Look-ups in named tables: a row name and a column name give one cell, copied from the table.

Kisun
|  | Lik | Gom | Fanu | Gal | Nevek | Fusav | Zatefam |
|---|---|---|---|---|---|---|---|
| Dagal | 0.489 | 0.448 | 0.382 | 0.509 | 0.499 | 0.395 | 0.460 |
| Nik | 0.415 | 0.443 | 0.426 | 0.390 | 0.366 | 0.357 | 0.328 |
| Melis | 0.563 | 0.326 | 0.435 | 0.531 | 0.480 | 0.445 | 0.433 |
| Sapi | 0.692 | 0.280 | 0.429 | 0.775 | 0.524 | 0.418 | 0.527 |
| Gep | 0.439 | 0.414 | 0.546 | 0.343 | 0.241 | 0.323 | 0.289 |
| Kiv | 0.575 | 0.314 | 0.466 | 0.509 | 0.590 | 0.601 | 0.510 |
| Tif | 0.446 | 0.509 | 0.421 | 0.258 | 0.570 | 0.488 | 0.430 |
| Pip | 0.603 | 0.407 | 0.443 | 0.483 | 0.455 | 0.309 | 0.469 |
| Lusekop | 0.498 | 0.378 | 0.474 | 0.525 | 0.358 | 0.373 | 0.387 |
| Bosuvi | 0.439 | 0.409 | 0.452 | 0.275 | 0.362 | 0.365 | 0.282 |
| Buz | 0.602 | 0.500 | 0.426 | 0.847 | 0.530 | 0.370 | 0.546 |

What is the Lik of Tif in Kisun?
0.446
What is the Gom of Dagal in Kisun?
0.448
What is the Nevek of Buz in Kisun?
0.530
What is the Gom of Buz in Kisun?
0.500
What is the Fusav of Bosuvi in Kisun?
0.365
What is the Gal of Buz in Kisun?
0.847
What is the Fanu of Lusekop in Kisun?
0.474
What is the Zatefam of Lusekop in Kisun?
0.387
What is the Fanu of Gep in Kisun?
0.546
Row with the largest Gal: Buz

Goneva =
cols = Bisuf, Bele, Merafin, Lar, Lunez
Bol: [5.65, 7.18, 3.29, 6.29, 6.26]
Rit: [5.19, 8.45, 4.20, 5.87, 6.20]
Faba: [5.07, 7.88, 4.20, 5.85, 5.78]
Nepob: [5.95, 7.65, 2.14, 5.71, 7.61]
Ped: [5.31, 7.99, 3.80, 5.82, 5.89]
Dok: [5.58, 7.43, 3.62, 5.30, 5.63]
Latotor: [5.30, 7.78, 3.63, 6.22, 6.45]
Nane: [5.82, 7.70, 2.99, 6.65, 6.63]
Gep: [6.02, 7.47, 8.81, 7.90, 7.75]
Kadesu: [6.34, 8.37, 8.37, 7.56, 7.78]

Faba, Bisuf => 5.07
Dok, Bele => 7.43
Nane, Bisuf => 5.82
Latotor, Merafin => 3.63
Gep, Lar => 7.90
Bol, Lunez => 6.26
Nepob, Bisuf => 5.95
Nane, Lar => 6.65
Ped, Lunez => 5.89
Dok, Merafin => 3.62
Kadesu, Bele => 8.37
Rit, Bisuf => 5.19
Dok, Lunez => 5.63
Kadesu, Lar => 7.56
Rit, Merafin => 4.20
Bol, Bisuf => 5.65
Nane, Bele => 7.70
Dok, Lar => 5.30
Faba, Lar => 5.85
Ped, Bele => 7.99

Siz:
	Vemafiz	Pupoteg
Mupa	80425	36540
Supidu	7427	46871
Kinafeg	75738	85206
Remerid	59009	49765
Gida	74534	45626

What is the Pupoteg of Mupa in Siz? 36540
What is the Pupoteg of Kinafeg in Siz? 85206
What is the Pupoteg of Gida in Siz? 45626
What is the Vemafiz of Remerid in Siz? 59009
What is the Pupoteg of Remerid in Siz? 49765
What is the Vemafiz of Gida in Siz? 74534
What is the Vemafiz of Kinafeg in Siz? 75738
What is the Vemafiz of Supidu in Siz? 7427
What is the Vemafiz of Mupa in Siz? 80425
What is the Pupoteg of Supidu in Siz? 46871

Likita =
	Petu	Tevafud	Vuro	Lipav	Dit	Miku
Vekoz	67284	40456	21133	54446	73814	44408
Nenib	46247	43043	53886	71024	51543	67026
Botebov	55612	62042	56403	55355	43953	49731
Pufumog	67076	41856	47305	50333	66595	43055
Tar	67965	39669	15974	56590	74593	44384
Feza	69750	41331	46921	53503	64396	41018
Lutiger	56125	75483	63487	44925	37302	43679
Gumade	62904	43409	26307	54259	70311	47893
Zam	58382	75012	62775	45851	36897	41691
Zuzurir	48690	45681	33768	79724	49354	65635
Nufozi	40097	42194	32373	53815	73479	71098

Nufozi, Tevafud -> 42194
Feza, Petu -> 69750
Vekoz, Tevafud -> 40456
Nenib, Dit -> 51543
Zuzurir, Dit -> 49354
Gumade, Tevafud -> 43409
Botebov, Dit -> 43953
Nufozi, Vuro -> 32373
Pufumog, Tevafud -> 41856
Lutiger, Vuro -> 63487
Lutiger, Lipav -> 44925
Nenib, Lipav -> 71024
Botebov, Petu -> 55612
Zuzurir, Tevafud -> 45681
Pufumog, Vuro -> 47305
Pufumog, Miku -> 43055
Nufozi, Petu -> 40097
Lutiger, Miku -> 43679
Feza, Dit -> 64396
Which row has the largest Lipav? Zuzurir

Lut:
         Geguv  Nen  Faz  Turazap
Lekam      343  345  323      322
Zuro       333  512  419      299
Pizapen    408  875  521      212
Beguvab    326  362  332      347

Lekam, Geguv => 343
Lekam, Turazap => 322
Pizapen, Nen => 875
Zuro, Nen => 512
Beguvab, Turazap => 347
Beguvab, Faz => 332
Lekam, Faz => 323
Beguvab, Geguv => 326
Zuro, Geguv => 333
Zuro, Faz => 419
Pizapen, Turazap => 212
Zuro, Turazap => 299
Beguvab, Nen => 362
Pizapen, Geguv => 408
Lekam, Nen => 345
Pizapen, Faz => 521

Sal =
columns: Binuvus, Fepidib, Sazive, Gavu, Gorunes, Matapir
Dite: [-1.0, 4.9, -4.9, -0.9, -3.2, -1.1]
Sasemir: [-7.1, 2.8, -1.5, 1.0, -3.8, 2.3]
Bipasig: [-3.0, 7.0, -4.5, 0.6, -5.5, 1.0]

Matapir of Sasemir: 2.3
Gavu of Sasemir: 1.0
Gorunes of Dite: -3.2
Sazive of Sasemir: -1.5
Gavu of Dite: -0.9
Sazive of Bipasig: -4.5
Gavu of Bipasig: 0.6
Binuvus of Bipasig: -3.0
Sazive of Dite: -4.9
Fepidib of Dite: 4.9
Matapir of Dite: -1.1
Gorunes of Sasemir: -3.8
Fepidib of Sasemir: 2.8
Binuvus of Sasemir: -7.1
Gorunes of Bipasig: -5.5
Fepidib of Bipasig: 7.0
Matapir of Bipasig: 1.0
Binuvus of Dite: -1.0
Which row has the largest Matapir? Sasemir

Table Kozeno
	Durad	Kivus	Deram	Vufe	Seba	Bivafa	Naz	Zan
Ruvevub	247	484	406	164	461	461	249	430
Vav	264	456	643	245	494	655	118	426
Bovovim	425	551	476	206	552	490	326	528
Kis	230	516	457	192	533	477	186	520
Bol	170	761	375	206	779	419	184	860
Pavufi	878	250	337	889	207	320	894	172
Novolal	265	131	440	199	127	463	183	119

Bol, Naz: 184
Bol, Kivus: 761
Novolal, Bivafa: 463
Kis, Vufe: 192
Pavufi, Kivus: 250
Bovovim, Vufe: 206
Novolal, Kivus: 131
Pavufi, Naz: 894
Bovovim, Kivus: 551
Ruvevub, Vufe: 164
Kis, Seba: 533
Vav, Bivafa: 655
Novolal, Vufe: 199
Kis, Deram: 457
Novolal, Naz: 183
Which row has the largest Seba? Bol

Kof =
|  | Kepunab | Vimes | Puno | Zer | Kirepu | Bov | Nidut | Sipamil |
|---|---|---|---|---|---|---|---|---|
| Dozuka | 522 | 581 | 186 | 401 | 243 | 464 | 234 | 484 |
| Pefad | 583 | 352 | 745 | 499 | 321 | 509 | 246 | 720 |
| Gonudi | 626 | 787 | 798 | 778 | 822 | 380 | 449 | 507 |
| Bizipi | 395 | 474 | 623 | 723 | 591 | 528 | 664 | 411 |
| Bokalud | 479 | 185 | 811 | 602 | 474 | 300 | 668 | 625 |
| Boru | 462 | 931 | 239 | 735 | 771 | 275 | 690 | 258 |
| Gemopa | 211 | 515 | 623 | 511 | 602 | 406 | 471 | 290 |
| Vutib | 593 | 357 | 513 | 1 | 319 | 618 | 591 | 689 |
| Vik | 635 | 764 | 440 | 436 | 588 | 358 | 28 | 599 |
| Nelu | 85 | 615 | 693 | 883 | 509 | 694 | 656 | 368 |
| Dak | 522 | 550 | 750 | 469 | 346 | 654 | 413 | 792 |
| Fep | 530 | 331 | 411 | 320 | 587 | 745 | 531 | 816 |
| Nuz | 482 | 702 | 362 | 651 | 817 | 348 | 957 | 660 |

Nuz, Puno => 362
Gemopa, Vimes => 515
Nelu, Kirepu => 509
Pefad, Kirepu => 321
Gonudi, Kirepu => 822
Boru, Bov => 275
Boru, Kepunab => 462
Fep, Kirepu => 587
Dak, Kepunab => 522

Kopigos.tsv
	Pesab	Lokotik	Delesu
Papin	248	300	258
Por	87	182	922
Tul	173	164	229
Rereruv	272	203	245
Pubuk	322	352	262
Mobufen	182	253	251
Gil	153	589	246
Migo	154	186	237
Vugin	236	191	245
Bulak	289	251	253
Tav	135	148	218
Detib	182	275	252

Rereruv, Delesu: 245
Bulak, Delesu: 253
Pubuk, Delesu: 262
Mobufen, Lokotik: 253
Por, Delesu: 922
Migo, Delesu: 237
Gil, Lokotik: 589
Migo, Pesab: 154

Tuligaf =
         Tavubu     Teg
Foro     -6.467  -7.207
Mosom     0.538  -7.744
Gidif    -5.758  -8.155
Vatu      0.034   8.104
Lamefan   0.766  -7.343
Mumuked  -5.558  -7.867
Potemok   4.063   8.871
Kem      -1.750   1.696

What is the Teg of Mosom in Tuligaf?
-7.744
What is the Teg of Mumuked in Tuligaf?
-7.867
What is the Teg of Lamefan in Tuligaf?
-7.343
What is the Teg of Foro in Tuligaf?
-7.207
What is the Tavubu of Kem in Tuligaf?
-1.750
What is the Teg of Kem in Tuligaf?
1.696
What is the Tavubu of Lamefan in Tuligaf?
0.766
What is the Tavubu of Foro in Tuligaf?
-6.467
What is the Tavubu of Mosom in Tuligaf?
0.538
What is the Teg of Gidif in Tuligaf?
-8.155
What is the Teg of Potemok in Tuligaf?
8.871
What is the Tavubu of Vatu in Tuligaf?
0.034
What is the Tavubu of Mumuked in Tuligaf?
-5.558
What is the Tavubu of Potemok in Tuligaf?
4.063
What is the Tavubu of Gidif in Tuligaf?
-5.758
What is the Teg of Vatu in Tuligaf?
8.104
Row with the largest Teg: Potemok

